Here is a tiny trained network, its code and every weight. The questions are about switching its units off for an input and a class, where a switched-off unit gives its printed mean instead of its output.

import numpy as np


def w(rows, s, z=0):
    codes = np.array(rows[::2]) - 128.0
    scale = np.full(codes.shape[1], s)
    scale[-1] = z or s
    return codes * scale


def f(y):
    return y / 2 * (1 + np.tanh(0.7978845608 * (y + 0.044715 * y**3)))


def log_softmax(a):
    a = a - a.max(-1, keepdims=True)
    return a - np.log(np.exp(a).sum(-1, keepdims=True))


def net(x, mask):
    res = np.array(x, float).reshape(1, 8) / 4 @ E
    y = f(res @ A[0][:, :-1].T + A[0][:, -1])
    res = res + np.where(mask, y, B[0][:, -1]) @ B[0][:, :-1]
    return log_softmax(res[-1] @ U[:, :-1].T + U[:, -1])


A, B = {}, {}
E = w([
[197,165,135,164,74,122],'x0',
[170,100,91,128,72,74],'x1',
[155,143,144,16,65,160],'x2',
[86,146,178,189,76,113],'x3',
[114,152,72,156,99,194],'x4',
[120,141,98,57,94,122],'x5',
[142,2,144,177,125,189],'x6',
[238,192,147,143,161,169],'x7',
],0.0082)
A[0] = w([
[172,30,156,134,132,175,104],'n1',
[133,98,141,192,189,144,112],'n2',
[221,146,171,131,105,113,121],'n3',
[149,155,57,7,82,97,199],'n4',
[98,180,152,103,185,160,245],'n5',
[217,131,159,131,111,123,114],'n6',
[159,12,159,128,144,177,156],'n7',
[127,124,109,76,152,146,124],'n8',
[118,219,187,96,171,186,186],'n9',
[129,150,80,17,79,132,173],'n10',
[59,90,185,100,138,51,173],'n11',
[51,70,188,92,158,23,167],'n12',
[140,117,88,184,254,124,157],'n13',
[213,129,168,149,93,88,117],'n14',
[209,174,150,154,102,115,65],'n15',
[108,214,163,109,160,181,223],'n16',
[220,165,186,139,107,111,93],'n17',
[164,93,89,193,123,53,213],'n18',
[103,63,103,171,72,155,200],'n19',
[159,144,74,39,102,97,164],'n20',
[110,145,107,59,128,160,238],'n21',
[103,174,181,117,208,159,245],'n22',
[36,55,94,159,38,87,252],'n23',
],0.0078,0.0032)
B[0] = w([
[122,116,122,22,117,223,191],'n1',
[160,117,62,124,127,136,176],'n2',
[109,178,200,106,103,171,182],'n3',
[254,172,70,144,137,102,249],'n4',
[128,105,120,153,99,83,188],'n5',
[112,162,168,80,126,151,173],'n6',
[99,76,118,44,111,204,211],'n7',
[160,114,121,126,144,135,148],'n8',
[120,65,149,152,41,67,195],'n9',
[222,143,44,139,142,93,227],'n10',
[106,108,193,161,139,76,187],'n11',
[102,32,222,218,168,37,203],'n12',
[144,108,75,184,168,106,200],'n13',
[92,196,144,112,142,179,181],'n14',
[94,157,191,113,140,156,171],'n15',
[111,78,150,168,55,60,194],'n16',
[80,169,204,103,113,169,182],'n17',
[119,157,89,186,156,117,204],'n18',
[85,136,66,100,97,162,205],'n19',
[218,160,103,111,140,145,207],'n20',
[157,93,79,159,118,98,195],'n21',
[130,79,107,165,80,84,194],'n22',
[67,137,125,171,44,96,254],'n23',
],0.008,0.0071)
U = w([
[220,134,4,182,127,34,249],'0',
[48,31,246,156,107,58,149],'1',
[125,230,212,132,204,145,43],'2',
[3,149,128,106,42,185,207],'3',
[157,41,48,76,219,198,6],'4',
[203,172,173,9,107,197,12],'5',
],0.0063,0.0023)

Each question gives the input, the list of numbers given to net, and the class t.
The units are the neurons (one row each of A and B). Each row of codes is followed by its name. A weight is (code - 128) times the scale printed after its matrix; where a second scale follows, it is the last column's (A, B and U).
mask holds one flag per neuron, in row order. A switched-off neuron (its flag False) gives its mean, the last column of its row in B, instead of its output. The means were averaged over made-up inputs and are rounded, as every weight is.
A unit's drop is (log p(t) with every unit on - log p(t) with that unit switched off) / (log p(t) with every unit on - log p(t) with every unit switched off).
The circuit of an input: a set's keep is (log p(t) with only the set's units on - log p(t) with every unit switched off) / (log p(t) with every unit on - log p(t) with every unit switched off). Starting from the 12 units with the biggest drops (on a tie, the unit counted first), units are removed one at a time, each time the one whose removal leaves the highest keep (on an exact tie, the one counted first), for as long as the keep stays at least 0.8.
circuit, biggest first: the units of the circuit, biggest drop first
most important unit: the unit with the biggest drop
k most important neurons: the k neurons with the biggest drops, biggest first
drop of u: that unit's drop, to one decimal
input [2,-6,-7,-4,-7,1,-4,5], class 1: 2 most important neurons	n4; n10
input [-8,4,-1,3,7,-5,7,-4], class 3: 2 most important neurons	n23; n19
input [3,8,-7,8,-1,8,-5,-7], class 1: most important unit	n12
input [-5,-4,4,1,3,0,-5,-6], class 0: circuit, biggest first	n10; n4
input [8,-8,-7,-3,1,-4,3,7], class 1: circuit, biggest first	n4; n10
input [8,-7,-1,-5,-1,-1,8,-6], class 3: circuit, biggest first	n4; n19
input [-7,6,-7,-7,7,-8,3,-2], class 4: circuit, biggest first	n7; n1
input [4,-3,-6,0,-7,8,5,5], class 3: circuit, biggest first	n4; n10; n12
input [5,-3,4,-1,5,-4,-1,8], class 3: circuit, biggest first	n9; n4; n17
input [7,-8,-2,2,-8,0,2,4], class 3: circuit, biggest first	n12; n4
input [2,2,-1,-1,7,-6,-2,2], class 2: circuit, biggest first	n10; n4; n23; n21
input [-5,-5,-8,-5,-8,-3,5,2], class 4: 3 most important neurons	n2; n7; n1
input [7,-4,3,-6,0,-8,4,-6], class 3: 3 most important neurons	n4; n10; n20
input [4,2,8,5,0,-2,6,-4], class 3: most important neuron	n23
input [3,4,-8,0,1,-5,7,-8], class 3: 2 most important neurons	n19; n23
input [2,3,3,2,1,-5,2,4], class 5: 2 most important neurons	n23; n12
input [1,0,8,-4,8,2,4,0], class 0: 3 most important neurons	n10; n4; n21
input [-3,1,7,-4,-8,2,6,-3], class 4: 2 most important neurons	n7; n1
input [-8,-4,8,-4,-8,-6,-5,1], class 0: 2 most important neurons	n4; n10
input [-5,6,-5,-2,5,-5,1,-8], class 1: circuit, biggest first	n12
input [0,-7,0,2,7,0,-6,1], class 1: drop of n16	0.4
input [7,4,1,-3,5,3,-8,5], class 5: drop of n3	0.4
input [-8,-1,5,2,-1,-7,-4,-1], class 1: drop of n19	0.0
input [-5,-7,3,0,5,-3,-6,-8], class 1: drop of n12	0.1
